Below are the code and all the weights of a small trained network. Each question names an input and a class and asks about switching units off, where a switched-off unit gives its printed mean instead of its output.

import numpy as np


def w(rows, s, z=0):
    codes = np.array(rows[::2]) - 128.0
    scale = np.full(codes.shape[1], s)
    scale[-1] = z or s
    return codes * scale


def f(y):
    return y / 2 * (1 + np.tanh(0.7978845608 * (y + 0.044715 * y**3)))


def log_softmax(a):
    a = a - a.max(-1, keepdims=True)
    return a - np.log(np.exp(a).sum(-1, keepdims=True))


def net(x, mask):
    res = np.array(x, float).reshape(1, 6) / 4 @ E
    y = f(res @ A[0][:, :-1].T + A[0][:, -1])
    res = res + np.where(mask, y, B[0][:, -1]) @ B[0][:, :-1]
    return log_softmax(res[-1] @ U[:, :-1].T + U[:, -1])


A, B = {}, {}
E = w([
[127,129,128],'x0',
[88,92,205],'x1',
[128,130,129],'x2',
[142,254,193],'x3',
[127,130,128],'x4',
[201,84,161],'x5',
],0.0079)
A[0] = w([
[104,74,88,96],'n0',
[153,124,129,253],'n1',
[139,96,84,157],'n2',
[100,77,80,113],'n3',
[99,83,117,79],'n4',
[158,102,132,61],'n5',
[90,173,98,172],'n6',
[118,164,165,66],'n7',
[37,163,83,55],'n8',
[213,180,19,52],'n9',
[82,114,127,22],'n10',
[120,173,165,73],'n11',
[143,153,129,213],'n12',
[61,117,136,75],'n13',
[201,152,55,173],'n14',
[152,103,179,29],'n15',
[127,87,110,76],'n16',
[73,93,216,84],'n17',
[176,204,140,69],'n18',
[137,191,147,106],'n19',
[253,113,162,129],'n20',
[80,141,117,52],'n21',
[27,175,87,78],'n22',
[137,136,163,70],'n23',
],0.012,0.006)
B[0] = w([
[128,194,129,195],'n0',
[60,178,113,253],'n1',
[118,169,136,201],'n2',
[124,200,144,210],'n3',
[151,163,153,152],'n4',
[158,120,108,114],'n5',
[102,120,110,219],'n6',
[152,143,139,144],'n7',
[154,74,64,180],'n8',
[188,35,231,219],'n9',
[178,118,124,108],'n10',
[149,158,137,161],'n11',
[97,166,130,218],'n12',
[146,108,134,138],'n13',
[128,102,172,243],'n14',
[162,89,107,116],'n15',
[144,158,120,142],'n16',
[169,56,210,186],'n17',
[133,185,131,200],'n18',
[128,170,134,197],'n19',
[102,89,6,219],'n20',
[158,98,111,117],'n21',
[130,71,65,210],'n22',
[148,119,123,116],'n23',
],0.024,0.0046)
U = w([
[16,101,170,253],'0',
[127,65,218,161],'1',
[178,199,127,28],'2',
[116,78,49,73],'3',
[1,101,164,99],'4',
],0.0097,0.0044)

Each question gives the input, the list of numbers given to net, and the class t.
The units are the neurons (one row each of A and B). Each row of codes is followed by its name. A weight is (code - 128) times the scale printed after its matrix; where a second scale follows, it is the last column's (A, B and U).
mask holds one flag per neuron, in row order. A switched-off neuron (its flag False) gives its mean, the last column of its row in B, instead of its output. The means were averaged over made-up inputs and are rounded, as every weight is.
A unit's drop is (log p(t) with every unit on - log p(t) with that unit switched off) / (log p(t) with every unit on - log p(t) with every unit switched off).
The circuit of an input: a set's keep is (log p(t) with only the set's units on - log p(t) with every unit switched off) / (log p(t) with every unit on - log p(t) with every unit switched off). Starting from the 12 units with the biggest drops (on a tie, the unit counted first), units are removed one at a time, each time the one whose removal leaves the highest keep (on an exact tie, the one counted first), for as long as the keep stays at least 0.8.
circuit, biggest first: the units of the circuit, biggest drop first
most important unit: the unit with the biggest drop
k most important neurons: the k neurons with the biggest drops, biggest first
drop of u: that unit's drop, to one decimal
input [5,7,6,-5,-5,4], class 1: most important unit -> n17
input [-5,1,5,-4,2,-8], class 3: circuit, biggest first -> (n8; n22)
input [1,1,1,-3,7,-7], class 3: 2 most important neurons -> (n8; n22)
input [0,-5,7,-8,0,-7], class 2: circuit, biggest first -> (n3; n0)
input [4,1,5,-8,-3,8], class 2: circuit, biggest first -> (n3; n0)
input [-7,7,0,-8,6,4], class 2: circuit, biggest first -> (n0; n3; n4)
input [8,-4,0,3,2,6], class 3: 3 most important neurons -> (n20; n3; n17)
input [-7,3,4,8,2,-7], class 2: circuit, biggest first -> (n11; n18)
input [-5,7,2,-1,3,-4], class 1: 2 most important neurons -> (n17; n20)
input [4,-5,-1,-5,2,-4], class 1: 3 most important neurons -> (n9; n20; n14)
input [4,-7,3,-8,0,-2], class 2: 2 most important neurons -> (n3; n0)
input [6,-5,3,-3,3,-3], class 1: 3 most important neurons -> (n9; n20; n14)
input [-3,6,4,0,-2,-6], class 1: circuit, biggest first -> (n17; n20)
input [-6,8,-4,4,3,-1], class 1: circuit, biggest first -> (n17)
input [1,4,-4,2,-4,-8], class 3: circuit, biggest first -> (n22; n8)
input [8,-8,-1,7,7,5], class 1: 2 most important neurons -> (n9; n14)
input [1,4,-3,8,-8,-7], class 2: 2 most important neurons -> (n11; n19)
input [-7,-6,0,5,5,-8], class 3: 2 most important neurons -> (n22; n8)
input [7,-8,-7,-4,-6,-7], class 1: drop of n20 -> 0.2
input [-7,-8,0,-5,0,5], class 1: drop of n14 -> 0.2
input [2,5,-5,4,-6,-6], class 3: most important unit -> n22
input [6,-2,4,0,-4,-8], class 3: drop of n22 -> 0.1
